[[127 131 129 127 125 125 126 127 129 126 129]
 [106 130 137 108 103 116 137 128 143 127 129]
 [137 125 128 135 133 129 132 136 126 125 129]
 [140 118 132 139 138 131 148 149 130 125 128]]
->
[[128 125 130 149 148 131 138 139 132 118 140]
 [129 125 126 136 132 129 133 135 128 125 137]
 [129 127 143 128 137 116 103 108 137 130 106]
 [129 126 129 127 126 125 125 127 129 131 127]]

[[124 121 128 127]
 [123 121 127 125]
 [115 125 129 121]
 [125 121 128 128]
 [140 143  99 132]
 [123 120 127 124]]
->
[[124 127 120 123]
 [132  99 143 140]
 [128 128 121 125]
 [121 129 125 115]
 [125 127 121 123]
 [127 128 121 124]]

[[154 153 127 126 129 131 129 152 128 128 128 128 154 151]
 [154 130 129 154 129 150 152 129 154 154 150 152 127 152]
 [154 152 129 154 152 152 152 130 128 129 127 127 154 152]
 [154 152 129 130 129 129 127 152 128 152 128 128 154 152]]
->
[[152 154 128 128 152 128 152 127 129 129 130 129 152 154]
 [152 154 127 127 129 128 130 152 152 152 154 129 152 154]
 [152 127 152 150 154 154 129 152 150 129 154 129 130 154]
 [151 154 128 128 128 128 152 129 131 129 126 127 153 154]]

[[147 134 155 125 115 120 110]
 [122 158 113 126 138 127 139]
 [108 140 102 114 138 113 152]
 [144 148 147 135 117 141 121]
 [114 108 110 122 138 115 140]]
->
[[140 115 138 122 110 108 114]
 [121 141 117 135 147 148 144]
 [152 113 138 114 102 140 108]
 [139 127 138 126 113 158 122]
 [110 120 115 125 155 134 147]]

[[115 113 146 132 119 149 146 141 115 109 158 124 131]
 [131 127 148 117 145 116 113 115 106 104 111 107 116]
 [136 139 139 114 107 142 150 149 116 144 142 144 131]
 [106 108 116 143 143 145 107 149 146 131 139 142 115]
 [106 113 107 127 149 136 110 116 115 110 148 105 150]
 [110 106 113 100 153 142 115 108 108 101 126 135 132]
 [147 148 114 115 144 141 116 143 142 125 147 138 124]]
->
[[124 138 147 125 142 143 116 141 144 115 114 148 147]
 [132 135 126 101 108 108 115 142 153 100 113 106 110]
 [150 105 148 110 115 116 110 136 149 127 107 113 106]
 [115 142 139 131 146 149 107 145 143 143 116 108 106]
 [131 144 142 144 116 149 150 142 107 114 139 139 136]
 [116 107 111 104 106 115 113 116 145 117 148 127 131]
 [131 124 158 109 115 141 146 149 119 132 146 113 115]]

[[129 134 139 140 129 149 136 135 146 139 129 155 147 152 110]
 [134 120 124 122 137 128 124 128 121 133 145 127 122 119 132]
 [112 111 141 122 116 111 141 128 125 110 141 116 117 119 148]
 [118 118 150 131 125 123 139 148 141 122 136 138 135 138 138]
 [132 136 133 129 124 141 135 141 131 131 123 126 130 129 143]
 [124 131 141 109 142 103 123 121 125 113 127 116 140 136 115]]
->
[[115 136 140 116 127 113 125 121 123 103 142 109 141 131 124]
 [143 129 130 126 123 131 131 141 135 141 124 129 133 136 132]
 [138 138 135 138 136 122 141 148 139 123 125 131 150 118 118]
 [148 119 117 116 141 110 125 128 141 111 116 122 141 111 112]
 [132 119 122 127 145 133 121 128 124 128 137 122 124 120 134]
 [110 152 147 155 129 139 146 135 136 149 129 140 139 134 129]]

[[128 121 131 121 156 128 139 115]
 [125 130 128 119 139 128 151 119]
 [130 112 133 123 128 118 148 107]
 [100 153 130 132 117 128 147 124]
 [127 153 116 128 134 128 109 140]
 [110 129 137 124 128 110 134 147]
 [126 150 119 126 132 128 128 136]
 [128 152 114 124 137 127 112 142]
 [108 134 137 126 137 106 128 142]
 [128 151 137 138 120 124 128 129]]
->
[[129 128 124 120 138 137 151 128]
 [142 128 106 137 126 137 134 108]
 [142 112 127 137 124 114 152 128]
 [136 128 128 132 126 119 150 126]
 [147 134 110 128 124 137 129 110]
 [140 109 128 134 128 116 153 127]
 [124 147 128 117 132 130 153 100]
 [107 148 118 128 123 133 112 130]
 [119 151 128 139 119 128 130 125]
 [115 139 128 156 121 131 121 128]]

[[146 127 131 113 123 152 144 124 127 135 147 125]
 [134 133 147 132 138 145 144 132 135 124 120 135]
 [125 111 132 115 123 115 118 114 123 139 140 136]
 [121 123 122 102 131 136 133 120 121 139 118 112]
 [133 134 115 117 119 104 119 121 119 114 109 120]
 [143 136 120 131 119 139 135 133 128 125 145 123]]
->
[[123 145 125 128 133 135 139 119 131 120 136 143]
 [120 109 114 119 121 119 104 119 117 115 134 133]
 [112 118 139 121 120 133 136 131 102 122 123 121]
 [136 140 139 123 114 118 115 123 115 132 111 125]
 [135 120 124 135 132 144 145 138 132 147 133 134]
 [125 147 135 127 124 144 152 123 113 131 127 146]]

[[111 154 128 140 131 132 126 131 154 133]
 [145 102 113 153 125 120 118 156 102 132]]
->
[[132 102 156 118 120 125 153 113 102 145]
 [133 154 131 126 132 131 140 128 154 111]]
---
[[108  99 153 119]
 [114 115 132 121]]
->
[[ 99 153]
 [115 132]]

[[116 126 127]
 [149 145 110]
 [128 132 155]
 [121 122 158]
 [121 108 118]]
->
[[126 127]
 [145 110]]

[[128 150 108 145 130]
 [131 127 129 131 122]
 [118 127 128 127 129]]
->
[[150 108]
 [127 129]]

[[119 132 112]
 [117 121 129]
 [115 115 141]
 [105 131 122]]
->
[[132 112]
 [121 129]]

[[127 135 126 127 131]
 [136 128 151 119 127]]
->
[[135 126]
 [128 151]]

[[127 142 118]
 [152 148 134]
 [147 122 146]
 [134 141 124]
 [122 131 122]]
->
[[142 118]
 [148 134]]

[[ 98 121 142]
 [108 129 125]
 [120 126 131]]
->
[[121 142]
 [129 125]]

[[106 136 120]
 [131 128 154]
 [112 129 134]
 [126 111 135]]
->
[[136 120]
 [128 154]]

[[102 126 119]
 [105 133 108]]
->
[[126 119]
 [133 108]]
